How the objects are linked:
za: J101->J493, J163->J975, J454->J989, J769->J747, J831->J272, J583->J416, J408->J285, J790->J666, J577->J790, J270->J219, J590->J836, J655->J980, J961->J522, J172->J156, J482->J688, J322->J667, J975->J65, J610->J782, J892->J992, J493->J834, J845->J831, J148->J583, J459->J554, J777->J474, J811->J19, J43->J940, J323->J903, J541->J113, J861->J305, J532->J270, J781->J283, J156->J861, J916->J220, J176->J22, J252->J860, J498->J653, J986->J121, J521->J627, J980->J258, J471->J729, J597->J133, J219->J775, J992->J590, J285->J966, J435->J172, J240->J238, J110->J369, J643->J459, J12->J769, J50->J781, J305->J677, J627->J610, J373->J650, J711->J508, J446->J332, J573->J337, J287->J570, J983->J893, J999->J287, J190->J763, J995->J408, J775->J454, J836->J101, J882->J846, J996->J148, J893->J996, J98->J191, J337->J252, J121->J12, J416->J486, J729->J711, J763->J674, J934->J577, J332->J796, J312->J986, J674->J655, J191->J685, J269->J892, J677->J913, J940->J934, J860->J631, J782->J636, J486->J310, J441->J46, J527->J597, J113->J972, J369->J573, J653->J407, J913->J322, J25->J995, J558->J532, J258->J811, J46->J306, J685->J999, J238->J916, J186->J882, J972->J158, J881->J98, J19->J535, J133->J323, J535->J435, J666->J521, J39->J471, J688->J527, J65->J482, J522->J872, J989->J881, J834->J845, J570->J50, J310->J558, J749->J777, J747->J240, J283->J541, J272->J373, J914->J983, J938->J498, J872->J609, J508->J312, J609->J190, J903->J186, J22->J163, J158->J176, J554->J110, J636->J25, J474->J446, J846->J938, J220->J441, J631->J269, J796->J43, J306->J914, J966->J961, J407->J39, J650->J749, J667->J643
ne: J101->J688, J163->J860, J454->J535, J769->J666, J831->J323, J583->J609, J408->J220, J790->J312, J577->J508, J270->J258, J590->J65, J655->J416, J961->J306, J172->J775, J482->J892, J322->J685, J975->J631, J610->J769, J892->J163, J493->J527, J845->J133, J148->J872, J459->J570, J777->J938, J811->J558, J43->J471, J323->J493, J541->J554, J861->J989, J532->J980, J781->J643, J156->J454, J916->J782, J176->J337, J252->J972, J498->J650, J986->J934, J521->J121, J980->J486, J471->J446, J597->J836, J219->J811, J992->J975, J285->J441, J435->J219, J240->J627, J110->J781, J643->J287, J12->J790, J50->J667, J305->J881, J627->J12, J373->J186, J711->J796, J446->J653, J573->J541, J287->J913, J983->J966, J999->J677, J190->J996, J995->J916, J775->J19, J836->J482, J882->J831, J996->J522, J893->J961, J98->J156, J337->J113, J121->J577, J416->J190, J729->J332, J763->J148, J934->J711, J332->J407, J312->J940, J674->J583, J191->J861, J269->J22, J677->J98, J940->J729, J860->J158, J782->J747, J486->J763, J441->J25, J527->J590, J113->J110, J369->J283, J653->J749, J913->J191, J25->J238, J558->J655, J258->J310, J46->J995, J685->J305, J238->J610, J186->J845, J972->J369, J881->J172, J19->J532, J133->J101, J535->J270, J666->J986, J39->J474, J688->J992, J65->J269, J522->J914, J989->J435, J834->J597, J570->J322, J310->J674, J749->J846, J747->J521, J283->J459, J272->J903, J914->J285, J938->J373, J872->J983, J508->J43, J609->J893, J903->J834, J22->J252, J158->J573, J554->J50, J636->J240, J474->J498, J846->J272, J220->J636, J631->J176, J796->J39, J306->J408, J966->J46, J407->J777, J650->J882, J667->J999
po: J101->J845, J163->J482, J454->J98, J769->J238, J831->J650, J583->J310, J408->J961, J790->J627, J577->J521, J270->J454, J590->J493, J655->J811, J961->J609, J172->J305, J482->J597, J322->J459, J975->J688, J610->J25, J892->J836, J493->J831, J845->J373, J148->J486, J459->J369, J777->J332, J811->J435, J43->J577, J323->J882, J541->J158, J861->J913, J532->J775, J781->J113, J156->J677, J916->J46, J176->J975, J252->J269, J498->J39, J986->J769, J521->J782, J980->J19, J471->J508, J597->J903, J219->J989, J992->J101, J285->J522, J435->J861, J240->J220, J110->J337, J643->J110, J12->J240, J50->J541, J305->J322, J627->J636, J373->J777, J711->J986, J446->J43, J573->J860, J287->J781, J983->J148, J999->J50, J190->J655, J995->J966, J775->J881, J836->J834, J882->J498, J996->J416, J893->J583, J98->J999, J337->J631, J121->J747, J416->J558, J729->J312, J763->J980, J934->J666, J332->J940, J312->J12, J674->J258, J191->J287, J269->J590, J677->J667, J940->J790, J860->J892, J782->J995, J486->J532, J441->J914, J527->J323, J113->J176, J369->J252, J653->J471, J913->J643, J25->J285, J558->J219, J258->J535, J46->J983, J685->J570, J238->J441, J186->J938, J972->J22, J881->J685, J19->J172, J133->J186, J535->J156, J666->J610, J39->J711, J688->J133, J65->J527, J522->J190, J989->J191, J834->J272, J570->J283, J310->J270, J749->J446, J747->J916, J283->J972, J272->J749, J914->J996, J938->J407, J872->J763, J508->J121, J609->J674, J903->J846, J22->J65, J158->J163, J554->J573, J636->J408, J474->J796, J846->J653, J220->J306, J631->J992, J796->J934, J306->J893, J966->J872, J407->J729, J650->J474, J667->J554
ge: J101->J527, J163->J631, J454->J435, J769->J521, J831->J903, J583->J190, J408->J441, J790->J986, J577->J312, J270->J811, J590->J482, J655->J486, J961->J914, J172->J454, J482->J992, J322->J999, J975->J269, J610->J747, J892->J975, J493->J597, J845->J323, J148->J609, J459->J50, J777->J498, J811->J532, J43->J729, J323->J834, J541->J110, J861->J881, J532->J258, J781->J459, J156->J989, J916->J636, J176->J252, J252->J158, J498->J749, J986->J577, J521->J12, J980->J310, J471->J332, J597->J101, J219->J19, J992->J65, J285->J46, J435->J775, J240->J610, J110->J283, J643->J570, J12->J666, J50->J643, J305->J98, J627->J769, J373->J882, J711->J43, J446->J407, J573->J113, J287->J322, J983->J961, J999->J913, J190->J148, J995->J220, J775->J535, J836->J688, J882->J272, J996->J872, J893->J522, J98->J861, J337->J972, J121->J790, J416->J763, J729->J796, J763->J583, J934->J508, J332->J39, J312->J934, J674->J416, J191->J305, J269->J163, J677->J191, J940->J711, J860->J176, J782->J240, J486->J674, J441->J995, J527->J836, J113->J369, J369->J541, J653->J777, J913->J685, J25->J916, J558->J980, J258->J558, J46->J408, J685->J677, J238->J782, J186->J831, J972->J573, J881->J156, J19->J270, J133->J493, J535->J219, J666->J121, J39->J446, J688->J590, J65->J892, J522->J983, J989->J172, J834->J133, J570->J667, J310->J655, J749->J938, J747->J627, J283->J554, J272->J186, J914->J966, J938->J650, J872->J893, J508->J940, J609->J996, J903->J845, J22->J860, J158->J337, J554->J781, J636->J238, J474->J653, J846->J373, J220->J25, J631->J22, J796->J471, J306->J285, J966->J306, J407->J474, J650->J846, J667->J287
ki: J101->J597, J163->J269, J454->J172, J769->J627, J831->J186, J583->J763, J408->J46, J790->J121, J577->J986, J270->J19, J590->J688, J655->J310, J961->J983, J172->J989, J482->J590, J322->J287, J975->J892, J610->J240, J892->J65, J493->J133, J845->J903, J148->J190, J459->J781, J777->J653, J811->J270, J43->J711, J323->J845, J541->J369, J861->J98, J532->J811, J781->J554, J156->J881, J916->J25, J176->J860, J252->J176, J498->J777, J986->J790, J521->J769, J980->J558, J471->J796, J597->J493, J219->J535, J992->J482, J285->J306, J435->J454, J240->J782, J110->J541, J643->J50, J12->J521, J50->J459, J305->J191, J627->J747, J373->J846, J711->J940, J446->J39, J573->J972, J287->J667, J983->J522, J999->J322, J190->J583, J995->J441, J775->J435, J836->J527, J882->J373, J996->J609, J893->J872, J98->J305, J337->J158, J121->J666, J416->J674, J729->J43, J763->J416, J934->J312, J332->J471, J312->J577, J674->J486, J191->J677, J269->J975, J677->J685, J940->J508, J860->J22, J782->J238, J486->J655, J441->J408, J527->J101, J113->J573, J369->J113, J653->J474, J913->J999, J25->J220, J558->J258, J258->J532, J46->J285, J685->J913, J238->J636, J186->J272, J972->J337, J881->J861, J19->J219, J133->J834, J535->J775, J666->J12, J39->J332, J688->J836, J65->J992, J522->J893, J989->J156, J834->J323, J570->J643, J310->J980, J749->J498, J747->J610, J283->J110, J272->J882, J914->J961, J938->J749, J872->J996, J508->J934, J609->J148, J903->J831, J22->J631, J158->J252, J554->J283, J636->J916, J474->J407, J846->J650, J220->J995, J631->J163, J796->J729, J306->J966, J966->J914, J407->J446, J650->J938, J667->J570

In the rows, zero is written as 150.

The rows follow the links: the fewer symbols apart two objects are, the more alike their rows tend to be.

Known rows, each with its object:
[ 161  116  105  151   27  211  137  185  167  238   10  215  251  181  137  177  190  121  119   88  202  173  150  102  200  156  194   77  153  159  100   97  161  138  121  123  122  177  216  175  138   46  211  166  117  110  125  118  241  148  114  191  187  167   68   53  140]: J39
[ 101  153  182   62  218  162   21  168  210  220  105  101  136  257  107  183  123  235  160  155   98  126   46  146  189  100  212  122  176  181  188  214  147   98  149    4  127  200  186  109  136  207  141  102  150   99  171  167  169  195  175  132  208  206  186  131  214]: J269
[ 195  154  128  233  112  124  277  125   86   60  225  183  141   39  193  110  167   77  148  160  187  166  252  165  100  199   82  194  127  116  124  100  152  202  157  298  176   94  100  184  168  117  142  194  157  210  134  143  110  107  133  158   88   96  133  190   91]: J522
[ 135  124  127  109   78  209   75  190  197  260    6  181  230  229  116  189  171  166  128  101  169  157   97  107  213  133  218   73  163  173  126  138  156  112  125   54  119  197  225  150  136   88  201  142  123   89  141  134  237  170  133  176  209  192   98   58  172]: J373
[ 199  144  113  237   70  142  275  136   91   90  183  206  173   46  190  115  181   63  138  140  206  176  255  150  115  201   94  171  126  120  109   84  157  201  149  292  169  100  119  193  161   82  164  199  144  198  126  130  138  107  122  173   97   98  106  157   87]: J46
[ 167  118   98  164   20  207  154  182  160  227   13  220  253  162  142  169  192  109  119   89  211  177  165  104  193  164  186   83  149  155   96   89  161  146  121  143  126  168  208  178  140   37  212  174  119  118  123  117  239  139  111  193  178  159   62   57  128]: J796
[ 112  179  207   95  290  111   85  132  171  120  238   69   59  192  135  153  103  223  180  201   77  119   85  185  136  113  151  192  163  162  212  231  141  128  173   85  159  161  120  106  151  270   94  105  177  150  184  185   88  181  193  106  156  170  240  217  198]: J643
[ 169  119   98  166   19  204  159  181  158  226   17  223  257  159  144  169  193  105  118   88  210  176  169  101  190  168  182   83  144  155   96   88  160  148  119  150  126  167  206  182  141   36  211  174  117  120  121  117  237  139  111  194  174  158   63   56  128]: J729
[ 202  137  107  235   57  152  273  141   96  100  161  214  188   53  189  121  186   64  134  131  210  180  254  141  124  201   99  159  127  120  103   74  159  198  145  285  166  108  128  194  160   69  173  200  143  189  124  126  152  106  118  176  102  100   94  143   86]: J995
[ 180  168  153  214  179  103  257  113   94   42  277  145   94   52  189  109  144  108  164  186  154  153  228  183   89  184   75  216  132  121  155  137  148  197  170  275  182   95   81  164  166  173  116  175  173  215  150  157   79  120  154  136   86   99  176  227  109]: J674
[ 100  170  203   70  263  140   37  151  195  179  167   79   94  236  116  172  109  239  169  180   80  117   53  167  167  103  190  155  173  176  203  231  140  108  161   29  141  185  160  103  142  246  116   99  162  118  181  179  130  193  186  118  191  194  218  175  211]: J972
[ 108  176  207   88  286  119   69  136  181  138  219   68   66  204  128  157  101  232  178  196   76  116   73  181  144  107  163  183  167  168  210  233  139  120  170   67  154  168  129  105  150  267   98  105  174  142  182  184   99  185  195  107  165  177  235  207  202]: J781
[ 106  176  208   82  284  120   65  138  181  141  213   69   69  210  128  161  104  234  178  192   78  117   70  180  148  107  166  180  168  168  210  233  140  121  169   62  154  170  134  103  148  264  103  104  173  138  183  182  103  184  195  107  166  179  234  204  205]: J554
[ 187  162  142  226  144  113  272  119   88   48  254  164  114   42  194  108  157   90  156  173  171  159  244  173   94  191   76  210  129  119  139  119  149  201  163  291  181   94   87  173  168  146  130  185  166  213  140  149   92  112  144  145   86   96  154  209  100]: J148
[ 197  151  124  238  102  131  280  127   89   68  215  191  150   40  194  111  169   73  147  154  195  171  253  162  105  199   85  189  127  119  121   95  155  204  155  298  175   97  105  186  165  109  150  195  154  208  131  133  119  106  129  164   91   94  125  182   91]: J961
[ 172  174  168  199  209   97  238  112   98   38  290  127   75   64  185  109  135  125  170  197  137  145  210  192   91  174   79  225  135  127  169  156  145  188  174  255  184  100   75  155  167  201  104  163  175  213  158  163   65  126  165  126   88  106  192  238  123]: J558
[ 108  178  208   88  287  116   74  134  175  131  226   68   63  201  129  153  102  230  182  199   77  117   77  185  142  112  160  186  164  164  212  234  139  124  172   73  157  163  126  106  148  268  100  105  174  146  181  185   95  181  190  107  162  175  238  211  202]: J459
[ 105  172  205   77  277  128   52  143  189  159  195   72   80  223  120  164  103  237  176  190   75  118   63  176  157  104  175  168  168  170  209  235  139  113  165   46  148  178  145  103  145  260  109  102  170  131  183  183  113  190  189  113  176  187  227  192  209]: J541
[ 124  131  143   88  117  201   47  187  206  261   23  158  212  247  110  192  156  190  133  113  149  149   74  114  211  119  223   80  168  176  143  159  152  106  128   28  116  206  221  139  133  120  186  124  130   85  151  142  226  179  144  164  214  201  122   71  187]: J845
[ 154  181  184  177  245   91  207  110  110   45  297  108   59   89  176  117  123  151  177  205  116  138  184  198   91  160   90  227  140  131  184  180  142  179  177  225  183  108   77  140  164  229   96  152  180  206  165  171   58  139  173  118   99  117  215  247  140]: J219
[ 116  180  206  112  292  102  105  125  161  103  256   67   51  171  141  145  102  215  182  210   81  119  104  193  125  122  138  203  161  157  211  226  138  137  175  110  165  147  110  109  154  270   90  114  179  162  181  186   76  174  192  104  142  158  241  230  188]: J322
[ 189  121   92  201    7  191  210  171  133  184   60  232  245  114  163  151  200   77  119   97  223  183  211  110  168  183  151  105  137  141   89   70  161  169  125  209  140  143  181  194  147   30  207  191  125  146  117  114  215  121  108  195  148  132   62   78  106]: J790
[ 172  116   94  173   15  204  164  183  155  221   21  224  252  153  149  166  195  101  116   89  212  176  174  102  188  170  177   87  146  152   94   83  161  150  122  155  125  166  203  183  141   34  213  176  116  124  122  118  236  135  111  195  173  154   63   59  124]: J43
[ 184  164  149  218  158  108  265  115   89   44  262  159  106   44  192  107  151   99  158  176  164  157  239  177   90  188   77  211  130  118  143  125  148  202  167  286  182   94   86  169  167  160  124  183  168  214  143  152   85  114  147  140   84   96  162  214  103]: J583
[ 199  133   98  230   34  163  260  149  106  128  126  224  210   67  184  129  190   62  125  117  218  182  245  130  137  202  113  142  128  125   96   69  160  193  138  268  157  116  147  198  156   51  186  198  135  177  119  121  175  108  113  186  116  107   78  121   90]: J238
[ 148  181  191  165  257   91  189  113  119   52  296   96   52  103  172  120  119  163  178  210  108  132  170  197   94  152   97  225  143  134  189  193  141  171  178  205  179  115   80  134  164  242   90  144  184  199  169  178   57  145  179  113  104  124  225  249  149]: J435
[ 146  183  192  162  261   91  184  112  121   53  298   94   51  105  171  119  117  168  181  210  103  132  164  197   95  150   98  224  145  136  194  194  140  167  180  198  178  118   82  132  161  245   89  141  181  197  172  178   58  147  182  113  108  127  226  246  148]: J454
[  99  166  196   67  257  144   33  155  201  189  154   81  104  242  113  175  113  240  168  173   85  119   50  166  171  100  194  147  173  179  201  227  143  106  158   20  139  189  165  104  141  238  120  102  163  115  177  178  138  194  184  118  192  197  212  166  211]: J158

Each walk starts at a row. The symbols on each line, taken left to right, move it on to the next object.
Answer with the object's row; about right is enough.
new walk
[ 131  184  202  136  281   94  147  116  138   72  285   78   45  136  156  131  109  193  184  211   91  124  135  198  107  136  115  216  151  147  205  208  139  155  181  157  174  130   90  119  160  262   86  128  183  181  176  184   63  159  188  107  123  139  238  246  169]
ge ne ge za za ki za ki
[ 125  180  202  124  287   98  130  118  146   82  275   74   46  153  152  136  108  199  182  209   83  122  121  195  115  129  124  211  154  150  208  220  136  148  179  138  169  139   97  116  156  268   90  123  180  175  179  185   68  166  190  104  131  148  239  238  178]
ki po ne ge za
[ 115  181  208  107  292  103  101  125  161  106  254   69   54  179  139  144  105  218  182  206   79  117   98  191  129  118  141  201  161  158  211  228  138  136  177  105  162  152  111  109  155  270   91  114  180  160  182  187   79  174  193  103  147  162  241  227  190]
new walk
[ 189  123   91  206   10  188  222  168  127  172   69  233  241  103  168  145  195   73  118  100  223  181  217  114  165  187  143  111  135  136   89   68  161  174  128  223  143  138  180  196  150   31  203  193  124  151  116  115  209  119  108  193  142  129   60   87  100]
ge ki ne po ge ge za
[ 194  125   93  215   17  180  237  161  118  158   86  232  230   90  174  141  195   68  119  104  223  182  228  118  154  194  133  121  133  132   88   67  162  180  129  238  147  130  166  196  153   35  198  197  128  160  118  116  197  115  109  192  132  121   67   98   95]
po za po po ge ge za
[ 195  154  124  235  106  122  279  126   88   65  222  188  146   40  196  112  170   73  147  156  191  168  253  160  104  198   80  191  125  114  124   97  152  204  157  297  174   97  101  185  166  114  147  195  156  209  134  139  113  107  130  161   87   94  130  184   91]
new walk
[ 159  178  180  185  232   90  218  110  107   40  295  111   62   79  179  112  126  142  175  204  123  140  193  194   91  164   86  228  139  130  179  170  140  182  178  233  182  105   74  144  165  222   97  154  181  208  164  170   60  135  169  117   93  113  209  245  134]
ne ki ge ki ne
[ 170  173  166  202  204   94  240  111   98   41  289  130   79   61  185  109  138  123  168  194  140  147  214  190   87  177   77  223  133  125  163  151  146  192  174  261  183   98   79  156  165  197  108  166  176  215  155  164   67  125  162  128   88  102  193  236  120]
ki ki po ne ne ne
[ 173  172  163  206  200   97  247  109   94   38  286  134   84   60  186  109  138  119  168  193  143  148  219  190   87  179   79  222  133  123  163  149  147  192  172  264  181   97   77  155  168  191  109  168  176  215  155  159   70  123  159  128   87  104  188  233  118]
new walk
[ 103  175  205   81  281  124   56  142  187  154  200   70   77  217  125  165  106  236  177  192   75  117   64  178  152  104  175  171  169  170  207  235  139  117  166   52  150  175  140  103  147  261  106  102  170  133  183  184  109  188  194  109  173  184  229  195  206]
ne ge za za po
[ 100  167  200   66  258  141   34  154  199  183  158   80   99  240  115  174  113  240  169  177   83  120   51  167  170  101  192  148  174  177  202  229  140  105  159   26  139  188  161  104  141  242  120   98  163  116  179  177  133  193  187  117  188  194  214  170  211]
po za po ne za za ki ne
[ 108  148  171   66  185  177   21  177  214  236   73  117  159  260  105  190  132  224  150  140  115  133   47  136  198  101  219  105  176  182  175  198  146   96  141    3  124  206  203  118  134  182  156  109  143   91  165  161  190  195  166  144  212  206  168  111  206]
new walk
[ 191  158  133  230  128  120  276  122   88   57  240  178  131   41  196  110  162   82  151  164  181  167  248  168   97  196   80  201  127  118  132  107  152  203  160  295  181   95   94  180  164  131  139  190  159  212  136  145  101  110  135  154   86   94  141  197   95]
ne po ki ge po po ge
[ 167  177  170  194  216   95  232  109  101   39  292  122   73   69  186  110  130  131  172  199  133  144  209  191   90  173   81  225  134  126  171  160  145  189  175  250  185  102   76  152  168  206  105  161  176  210  159  166   65  128  167  126   91  107  201  241  127]
ki ki za po po ge ki
[ 129  184  203  132  283   95  142  117  141   74  283   76   45  142  156  133  109  195  185  211   88  124  130  194  109  135  118  216  153  149  205  212  139  153  178  150  174  133   93  118  158  263   86  127  182  181  178  185   61  162  191  105  124  144  237  243  171]
new walk
[ 127  182  204  129  285   95  134  119  144   80  280   74   46  147  151  137  106  198  184  211   87  123  127  195  113  133  120  215  153  148  206  214  137  151  179  145  171  136   96  117  157  267   87  125  182  178  178  182   65  162  189  105  129  145  238  241  176]
ne ne po ki za
[ 121  180  206  116  287  101  120  123  154   90  267   72   46  162  146  140  103  210  185  207   80  120  110  195  120  124  131  207  157  153  209  221  140  143  178  124  169  144  103  112  155  272   88  118  180  168  179  187   71  170  193  103  137  157  242  236  183]
za po ge ki ne
[ 111  180  208   98  293  108   88  129  167  117  242   65   57  186  139  148  102  224  182  203   79  120   90  189  131  117  149  194  164  162  212  230  141  129  172   89  160  159  118  106  151  270   96  110  177  156  183  185   85  177  194  105  152  169  239  220  195]
new walk
[ 113  180  209  103  293  108   97  129  165  113  247   69   54  182  140  147  101  220  183  205   77  118   95  190  130  118  145  196  160  158  212  228  137  133  174   98  163  155  115  107  152  271   92  111  178  158  182  187   80  175  193  104  149  164  241  224  191]
za ne ge ge ne za ki
[ 119  182  207  114  290  103  113  125  155   99  263   68   51  168  145  141  104  212  184  207   80  118  106  194  121  124  133  206  158  154  213  224  138  139  177  116  166  148  105  111  153  272   90  116  180  167  182  186   73  170  193  104  140  155  242  232  184]
po po ge za za
[ 102  168  202   71  266  136   40  150  195  174  173   77   93  232  117  169  108  240  171  180   80  117   53  170  163  101  186  157  171  173  207  231  141  108  162   33  141  184  155  103  145  252  115  101  164  121  182  179  125  191  189  116  185  191  220  179  211]
